Below is a small trained network, with its code and all its weights. Each question gives an input and a class and asks what happens when units are switched off, that is, made to give their printed mean instead of their output.

import numpy as np


def w(rows, s, z=0):
    codes = np.array(rows[::2]) - 128.0
    scale = np.full(codes.shape[1], s)
    scale[-1] = z or s
    return codes * scale


def f(y):
    return np.maximum(y, 0)


def log_softmax(a):
    a = a - a.max(-1, keepdims=True)
    return a - np.log(np.exp(a).sum(-1, keepdims=True))


def net(x, mask):
    res = np.array(x, float).reshape(1, 2) / 4 @ E
    y = f(res @ A[0][:, :-1].T + A[0][:, -1])
    res = res + np.where(mask, y, B[0][:, -1]) @ B[0][:, :-1]
    return log_softmax(res[-1] @ U[:, :-1].T + U[:, -1])


A, B = {}, {}
E = w([
[217,101,232,194,41],'x0',
[45,9,171,46,216],'x1',
],0.013)
A[0] = w([
[177,77,240,140,78,203],'N1',
[124,137,134,126,128,80],'N2',
[177,229,164,180,114,128],'N3',
[132,88,222,125,74,117],'N4',
[102,8,187,73,195,121],'N5',
[103,154,80,95,152,253],'N6',
[173,54,201,157,100,87],'N7',
[167,190,96,215,75,127],'N8',
[140,45,185,112,153,133],'N9',
[244,175,174,235,35,90],'N10',
[162,200,162,163,101,119],'N11',
[116,114,196,149,101,113],'N12',
[176,142,140,171,72,106],'N13',
],0.014,0.0036)
B[0] = w([
[110,89,121,132,173,206],'N1',
[114,111,132,128,126,128],'N2',
[77,137,146,132,77,198],'N3',
[111,106,148,109,189,180],'N4',
[101,155,202,123,98,240],'N5',
[109,127,104,99,163,178],'N6',
[103,69,149,116,214,184],'N7',
[105,183,139,125,58,208],'N8',
[133,164,196,172,123,186],'N9',
[101,49,99,95,102,255],'N10',
[66,90,148,105,96,183],'N11',
[106,68,164,81,169,160],'N12',
[83,3,83,144,112,184],'N13',
],0.016,0.028)
U = w([
[169,121,3,124,249,255],'0',
[132,131,175,135,199,147],'1',
[114,219,186,128,82,186],'2',
[187,131,128,151,119,48],'3',
[161,205,29,108,137,116],'4',
[169,136,127,177,136,40],'5',
[114,115,98,117,44,30],'6',
[73,104,101,55,155,93],'7',
],0.013,0.007)

Each question gives the input, the list of numbers given to net, and the class t.
The units are the neurons (one row each of A and B). Each row of codes is followed by its name. A weight is (code - 128) times the scale printed after its matrix; where a second scale follows, it is the last column's (A, B and U).
mask holds one flag per neuron, in row order. A switched-off neuron (its flag False) gives its mean, the last column of its row in B, instead of its output. The means were averaged over made-up inputs and are rounded, as every weight is.
A unit's drop is (log p(t) with every unit on - log p(t) with that unit switched off) / (log p(t) with every unit on - log p(t) with every unit switched off).
unit that matters most: the unit with the biggest drop
top k neurons: the k neurons with the biggest drops, biggest first
drop when u is switched off: that unit's drop, to one decimal
input [-8,-8], class 2: top 2 neurons -> [N10 N13]
input [1,6], class 1: unit that matters most -> N8
input [1,4], class 1: top 2 neurons -> [N8 N3]
input [3,-5], class 6: top 2 neurons -> [N8 N3]
input [-6,-7], class 6: top 2 neurons -> [N5 N9]
input [-7,-5], class 4: top 2 neurons -> [N5 N10]
input [-6,-6], class 2: top 2 neurons -> [N10 N13]
input [-3,-1], class 0: top 2 neurons -> [N5 N8]
input [0,7], class 2: drop when N5 is switched off -> 0.2
input [-7,7], class 2: drop when N5 is switched off -> 0.2
input [-2,0], class 0: drop when N9 is switched off -> 0.1
